Below is a small trained network, with its code and all its weights. Each question gives an input and a class and asks what happens when units are switched off, that is, made to give their printed mean instead of their output.

import numpy as np


def w(rows, s, z=0):
    codes = np.array(rows[::2]) - 128.0
    scale = np.full(codes.shape[1], s)
    scale[-1] = z or s
    return codes * scale


def norm(h):
    return h / np.sqrt((h * h).mean(-1, keepdims=True) + 1e-5)


def f(y):
    return y / 2 * (1 + np.tanh(0.7978845608 * (y + 0.044715 * y**3)))


def log_softmax(a):
    a = a - a.max(-1, keepdims=True)
    return a - np.log(np.exp(a).sum(-1, keepdims=True))


def net(x, mask):
    res = np.array(x, float).reshape(1, 3) / 4 @ E
    u = 0
    for l in range(3):
        y = f(norm(res) @ A[l][:, :-1].T + A[l][:, -1])
        res = res + np.where(mask[u : u + 13], y, B[l][:, -1]) @ B[l][:, :-1]
        u += 13
    return log_softmax(norm(res)[-1] @ U[:, :-1].T + U[:, -1])


A, B = {}, {}
E = w([
[65,3,152],'x0',
[97,201,199],'x1',
[69,165,76],'x2',
],0.006)
A[0] = w([
[86,166,69,8],'0.n1',
[52,99,106,219],'0.n2',
[161,91,72,72],'0.n3',
[131,149,24,58],'0.n4',
[114,140,157,40],'0.n5',
[214,70,109,34],'0.n6',
[179,82,62,144],'0.n7',
[41,114,80,221],'0.n8',
[134,142,161,193],'0.n9',
[6,230,148,173],'0.n10',
[109,193,79,171],'0.n11',
[79,172,157,48],'0.n12',
[126,129,205,105],'0.n13',
],0.011,0.0012)
B[0] = w([
[86,108,143,157],'0.n1',
[242,99,231,196],'0.n2',
[35,147,84,161],'0.n3',
[97,172,159,178],'0.n4',
[78,131,115,127],'0.n5',
[46,192,138,178],'0.n6',
[64,186,93,186],'0.n7',
[195,107,231,204],'0.n8',
[25,162,81,145],'0.n9',
[103,253,177,253],'0.n10',
[24,158,117,188],'0.n11',
[93,205,134,156],'0.n12',
[97,91,209,158],'0.n13',
],0.0052,0.0053)
A[1] = w([
[209,130,138,115],'1.n1',
[45,85,106,250],'1.n2',
[150,107,59,88],'1.n3',
[170,44,120,148],'1.n4',
[144,115,83,90],'1.n5',
[53,175,117,140],'1.n6',
[177,200,115,173],'1.n7',
[151,100,166,100],'1.n8',
[147,56,145,179],'1.n9',
[123,158,11,182],'1.n10',
[114,100,170,144],'1.n11',
[143,139,84,122],'1.n12',
[90,124,147,138],'1.n13',
],0.012,0.0021)
B[1] = w([
[99,60,84,126],'1.n1',
[199,94,184,212],'1.n2',
[108,107,93,122],'1.n3',
[174,232,125,202],'1.n4',
[144,104,72,112],'1.n5',
[64,125,155,254],'1.n6',
[83,129,2,215],'1.n7',
[116,145,118,161],'1.n8',
[202,185,117,208],'1.n9',
[118,46,143,206],'1.n10',
[200,130,113,183],'1.n11',
[160,89,21,125],'1.n12',
[150,135,143,165],'1.n13',
],0.0065,0.0046)
A[2] = w([
[153,118,114,78],'2.n1',
[122,179,66,160],'2.n2',
[91,93,159,173],'2.n3',
[103,88,154,189],'2.n4',
[22,50,203,175],'2.n5',
[143,131,248,167],'2.n6',
[105,143,163,79],'2.n7',
[96,184,129,126],'2.n8',
[147,58,120,253],'2.n9',
[121,173,121,98],'2.n10',
[123,169,45,124],'2.n11',
[117,165,65,92],'2.n12',
[89,140,33,118],'2.n13',
],0.012,0.0045)
B[2] = w([
[101,166,150,118],'2.n1',
[83,39,190,170],'2.n2',
[198,148,70,153],'2.n3',
[191,233,6,153],'2.n4',
[182,127,25,199],'2.n5',
[198,165,46,254],'2.n6',
[78,108,100,139],'2.n7',
[105,97,249,176],'2.n8',
[81,182,11,173],'2.n9',
[101,80,219,142],'2.n10',
[114,4,215,160],'2.n11',
[170,35,215,146],'2.n12',
[153,9,117,174],'2.n13',
],0.0046,0.0074)
U = w([
[125,75,206,58],'0',
[152,95,60,127],'1',
[53,164,189,194],'2',
[254,152,117,188],'3',
[135,152,192,53],'4',
[162,97,179,2],'5',
[86,45,104,161],'6',
],0.018,0.008)

Each question gives the input, the list of numbers given to net, and the class t.
The units are the neurons (one row each of A and B). Each row of codes is followed by its name. A weight is (code - 128) times the scale printed after its matrix; where a second scale follows, it is the last column's (A, B and U).
mask holds one flag per neuron, layer by layer. A switched-off neuron (its flag False) gives its mean, the last column of its row in B, instead of its output. The means were averaged over made-up inputs and are rounded, as every weight is.
A unit's drop is (log p(t) with every unit on - log p(t) with that unit switched off) / (log p(t) with every unit on - log p(t) with every unit switched off).
The circuit of an input: a set's keep is (log p(t) with only the set's units on - log p(t) with every unit switched off) / (log p(t) with every unit on - log p(t) with every unit switched off). Starting from the 12 units with the biggest drops (on a tie, the unit counted first), units are removed one at a time, each time the one whose removal leaves the highest keep (on an exact tie, the one counted first), for as long as the keep stays at least 0.8.
units of the circuit, in order: the units of the circuit, biggest drop first
unit that matters most: the unit with the biggest drop
k most important neurons: the k neurons with the biggest drops, biggest first
top k neurons in layer l: the k neurons of layer l with the biggest drops, biggest first
drop when u is switched off: that unit's drop, to one decimal
input [-6,-4,8], class 2: units of the circuit, in order -> (0.n11, 2.n6)
input [-2,-1,-5], class 6: unit that matters most -> 0.n11
input [-2,-5,2], class 1: 3 most important neurons -> (0.n10, 1.n10, 2.n5)
input [0,0,1], class 2: 3 most important neurons -> (0.n10, 0.n11, 1.n2)
input [-2,-6,0], class 1: 4 most important neurons -> (1.n10, 0.n10, 2.n5, 1.n2)
input [0,-5,-7], class 1: 3 most important neurons -> (0.n8, 0.n7, 0.n2)
input [7,8,4], class 4: 2 most important neurons -> (0.n10, 0.n12)
input [1,-7,-5], class 1: 2 most important neurons -> (0.n7, 0.n8)
input [0,6,-5], class 3: top 2 neurons in layer 2 -> (2.n6, 2.n5)
input [-5,5,-6], class 2: top 2 neurons in layer 0 -> (0.n13, 0.n9)
input [-1,-3,5], class 2: 2 most important neurons -> (0.n4, 1.n10)
input [-6,5,-8], class 0: top 2 neurons in layer 1 -> (1.n7, 1.n1)
input [-7,3,-1], class 2: 2 most important neurons -> (0.n11, 0.n10)
input [5,-8,-7], class 3: units of the circuit, in order -> (1.n4)
input [-8,3,-1], class 0: top 2 neurons in layer 1 -> (1.n7, 1.n4)
input [-8,2,-8], class 6: top 2 neurons in layer 1 -> (1.n7, 1.n1)
input [-7,-6,-2], class 6: drop when 0.n12 is switched off -> 0.0
input [-7,0,6], class 2: drop when 0.n10 is switched off -> 0.1
input [4,6,7], class 4: drop when 0.n2 is switched off -> 0.3
input [-1,-7,-8], class 1: top neuron in layer 0 -> (0.n6)
